Here is a tiny trained network, its code and every weight. The questions are about switching its units off for an input and a target symbol, where a switched-off unit gives its printed mean instead of its output.

import numpy as np


def w(rows, s, z=0):
    codes = np.array(rows[::2]) - 128.0
    scale = np.full(codes.shape[1], s)
    scale[-1] = z or s
    return codes * scale


def f(y):
    return y / 2 * (1 + np.tanh(0.7978845608 * (y + 0.044715 * y**3)))


def softmax(a):
    e = np.exp(a - a.max(-1, keepdims=True))
    return e / e.sum(-1, keepdims=True)


def log_softmax(a):
    a = a - a.max(-1, keepdims=True)
    return a - np.log(np.exp(a).sum(-1, keepdims=True))


def net(x, mask):
    ids = ['ΔΠΦεθλμξτψ'.index(c) for c in x.split()]
    T = len(ids)
    res = E[ids] + P[:T]
    u = 0
    for l in range(2):
        q, k, v = (res @ M[l].T for M in (Q, K, V))
        z = softmax(np.where(np.tri(T) > 0, q @ k.T / 2**0.5, -1e9)) @ v
        res = res + np.where(mask[u], z, O[l][:, -1]) @ O[l][:, :-1]
        u += 1
        y = f(res @ A[l][:, :-1].T + A[l][:, -1])
        res = res + np.where(mask[u : u + 8], y, B[l][:, -1]) @ B[l][:, :-1]
        u += 8
    return log_softmax(res[-1] @ U[:, :-1].T + U[:, -1])


Q, K, V, O, A, B = {}, {}, {}, {}, {}, {}
E = w([
[196,149,91,124,78,139,110,125,207],'Δ',
[51,141,122,199,119,226,94,189,186],'Π',
[178,105,182,132,2,153,123,48,151],'Φ',
[140,131,211,123,96,188,124,151,123],'ε',
[64,173,179,115,184,197,92,136,57],'θ',
[231,177,80,86,129,92,115,134,198],'λ',
[117,114,92,201,33,188,107,134,223],'μ',
[45,116,204,170,55,202,85,31,87],'ξ',
[185,200,138,41,192,106,98,96,86],'τ',
[112,161,107,139,167,193,91,219,198],'ψ',
],0.007)
P = w([
[122,124,139,116,120,108,156,185,99],'0',
[202,128,140,171,194,145,104,79,212],'1',
[153,145,171,102,146,118,2,139,180],'2',
[100,109,93,58,109,143,100,95,143],'3',
[196,107,123,181,215,182,128,14,149],'4',
[132,106,124,129,146,167,122,109,152],'5',
[94,130,126,76,74,152,6,130,146],'6',
[105,125,119,130,101,177,136,121,126],'7',
[189,157,143,196,188,212,153,46,142],'8',
[118,153,155,140,70,180,121,157,127],'9',
[110,191,149,91,38,138,5,155,138],'10',
[151,174,124,162,105,199,170,124,118],'11',
[185,178,155,209,161,202,129,44,153],'12',
[117,201,155,134,55,166,72,128,145],'13',
],0.011)
Q[0] = w([
[160,14,117,222,247,104,241,84,110],'L0H0',
[225,254,190,227,156,214,98,79,161],'L0H0',
],0.009)
K[0] = w([
[121,118,150,97,112,105,4,141,157],'L0H0',
[98,154,136,103,65,100,151,192,92],'L0H0',
],0.014)
V[0] = w([
[102,64,93,244,34,199,141,150,217],'L0H0',
[254,107,88,74,96,24,156,82,180],'L0H0',
],0.0073)
O[0] = w([
[198,37,148,189,171,123,33,127,73,59],'L0H0',
[159,228,167,255,123,112,145,174,88,4],'L0H0',
],0.0093,0.0024)
A[0] = w([
[125,186,88,113,39,174,55,199,124,252],'L0N0',
[46,60,94,49,177,217,148,78,156,137],'L0N1',
[116,189,119,159,118,209,187,121,171,148],'L0N2',
[174,42,56,72,117,203,91,68,80,92],'L0N3',
[168,120,16,84,125,126,122,3,104,253],'L0N4',
[184,110,207,177,124,93,55,133,69,162],'L0N5',
[149,50,119,129,222,100,84,154,177,81],'L0N6',
[212,69,99,135,131,146,15,148,145,146],'L0N7',
],0.0059,0.0061)
B[0] = w([
[175,163,163,119,222,190,201,67,170,253],'L0N0',
[186,120,100,52,52,110,68,134,190,205],'L0N1',
[110,210,159,51,104,101,98,128,135,179],'L0N2',
[79,113,93,116,108,41,11,208,130,172],'L0N3',
[64,95,186,131,112,254,70,177,176,254],'L0N4',
[175,57,85,179,99,195,154,95,63,153],'L0N5',
[56,183,60,104,157,133,235,160,111,128],'L0N6',
[82,84,81,117,228,160,131,132,112,181],'L0N7',
],0.006,0.0079)
Q[1] = w([
[229,152,245,82,170,254,55,146,194],'L1H0',
[137,126,243,79,163,244,111,75,148],'L1H0',
],0.0052)
K[1] = w([
[88,58,145,120,53,1,222,211,52],'L1H0',
[105,96,119,112,112,36,173,231,103],'L1H0',
],0.0057)
V[1] = w([
[110,28,192,131,28,188,73,28,85],'L1H0',
[254,141,248,193,94,102,172,143,56],'L1H0',
],0.0058)
O[1] = w([
[21,106,162,112,249,17,197,26,199,63],'L1H0',
[18,108,3,75,133,198,154,85,72,1],'L1H0',
],0.0073,0.005)
A[1] = w([
[130,11,99,130,142,122,89,186,110,121],'L1N0',
[141,165,145,141,100,92,126,145,133,120],'L1N1',
[103,103,157,133,170,2,160,48,153,3],'L1N2',
[212,141,190,162,120,137,67,170,136,152],'L1N3',
[123,89,176,138,135,80,101,128,139,137],'L1N4',
[102,111,138,119,205,109,171,88,166,194],'L1N5',
[130,166,69,125,109,168,98,173,107,24],'L1N6',
[93,121,86,121,103,188,136,74,71,130],'L1N7',
],0.0096,0.0061)
B[1] = w([
[88,175,208,144,149,121,137,222,121,152],'L1N0',
[107,120,151,159,159,135,123,122,113,141],'L1N1',
[34,188,7,106,212,139,26,193,174,142],'L1N2',
[40,117,63,142,119,94,205,146,83,250],'L1N3',
[189,156,112,135,155,115,170,99,154,169],'L1N4',
[129,88,168,148,2,89,108,65,51,182],'L1N5',
[174,132,162,153,99,25,92,55,115,178],'L1N6',
[173,149,92,141,208,50,190,158,185,171],'L1N7',
],0.0077,0.018)
U = w([
[96,176,103,188,48,105,109,140,65,115],'Δ',
[78,126,87,149,133,95,58,134,130,5],'Π',
[132,98,168,211,174,70,156,176,100,54],'Φ',
[198,68,237,158,101,146,67,83,90,162],'ε',
[255,129,97,186,168,93,112,106,127,109],'θ',
[186,45,132,6,78,179,115,135,181,238],'λ',
[38,107,121,105,163,190,152,247,128,107],'μ',
[136,138,73,113,216,227,156,173,169,168],'ξ',
[123,232,218,105,101,120,202,86,194,179],'τ',
[72,65,52,152,159,105,189,64,52,111],'ψ',
],0.0044,0.0026)

Each question gives the input, a string of symbols that net reads in full, and the target symbol t.
The units are the heads (2 rows each of Q, K, V and O) and the neurons (one row each of A and B). Each row of codes is followed by its name. A weight is (code - 128) times the scale printed after its matrix; where a second scale follows, it is the last column's (O, A, B and U).
mask holds one flag per unit, layer by layer, with each layer's heads first. A switched-off unit (its flag False) gives its mean, the last column of its rows in O or B, instead of its output. The means were averaged over made-up inputs and are rounded, as every weight is.
A unit's drop is (log p(t) with every unit on - log p(t) with that unit switched off) / (log p(t) with every unit on - log p(t) with every unit switched off).
The circuit of an input: a set's keep is (log p(t) with only the set's units on - log p(t) with every unit switched off) / (log p(t) with every unit on - log p(t) with every unit switched off). Starting from the 12 units with the biggest drops (on a tie, the unit counted first), units are removed one at a time, each time the one whose removal leaves the highest keep (on an exact tie, the one counted first), for as long as the keep stays at least 0.8.
units of the circuit, in order: the units of the circuit, biggest drop first
top k neurons: the k neurons with the biggest drops, biggest first
k most important neurons of layer l: the k neurons of layer l with the biggest drops, biggest first
input ξ μ Δ Φ τ Φ, target Π: units of the circuit, in order	L1N2, L1H0, L0H0
input Π μ τ τ θ, target τ: units of the circuit, in order	L0H0, L1H0
input τ ξ τ ψ μ Φ τ τ τ θ λ ξ τ, target Δ: units of the circuit, in order	L0H0, L1H0, L1N3, L0N4
input Δ τ Π τ ε Δ ψ, target ξ: units of the circuit, in order	L0H0, L1H0, L1N5, L0N0
input μ ε Δ ψ τ τ θ ε, target ε: top 2 neurons	L1N3, L0N5
input μ τ τ, target ε: top 3 neurons	L1N3, L1N5, L0N5
input Π ψ μ, target μ: 4 most important neurons of layer 1	L1N0, L1N6, L1N3, L1N7
input Δ Π Π τ τ λ θ τ Π ξ ξ λ τ μ, target ξ: units of the circuit, in order	L1N5, L0N0, L1N6
input Φ τ ε Π τ Φ Φ, target ψ: 2 most important neurons of layer 0	L0N5, L0N0
input τ τ Π τ Π Π, target Δ: units of the circuit, in order	L0H0, L1H0, L1N3, L1N7
input Δ θ θ Φ τ Π μ ψ τ, target ξ: units of the circuit, in order	L0N4, L1H0, L0H0, L1N5
input λ Φ μ θ τ λ ξ τ ε τ τ μ, target θ: 2 most important neurons of layer 1	L1N6, L1N7
input τ θ τ ψ τ ε Δ ψ, target Δ: units of the circuit, in order	L0H0, L1H0, L1N3, L1N7
input ξ τ τ θ θ Δ, target Π: top 3 neurons	L1N2, L1N5, L0N0
input Δ Φ τ τ ξ Δ τ θ ψ Π ξ θ, target ξ: top 4 neurons	L1N5, L1N7, L1N3, L0N4
input τ Δ θ τ θ τ Π τ θ τ Φ τ μ, target Δ: units of the circuit, in order	L0H0, L1H0, L1N3
input τ ε Δ, target Δ: units of the circuit, in order	L1H0, L0H0, L1N3
input μ Φ Φ τ τ μ τ Φ, target ε: 3 most important neurons of layer 1	L1N3, L1N5, L1N7
input λ τ Δ τ τ μ θ μ Φ θ, target θ: 3 most important neurons of layer 1	L1N7, L1N6, L1N3
input Δ τ τ τ ψ τ Φ τ λ Φ Φ θ λ μ, target λ: top neuron	L1N3
input Π Δ τ, target Φ: most important neuron of layer 1	L1N0
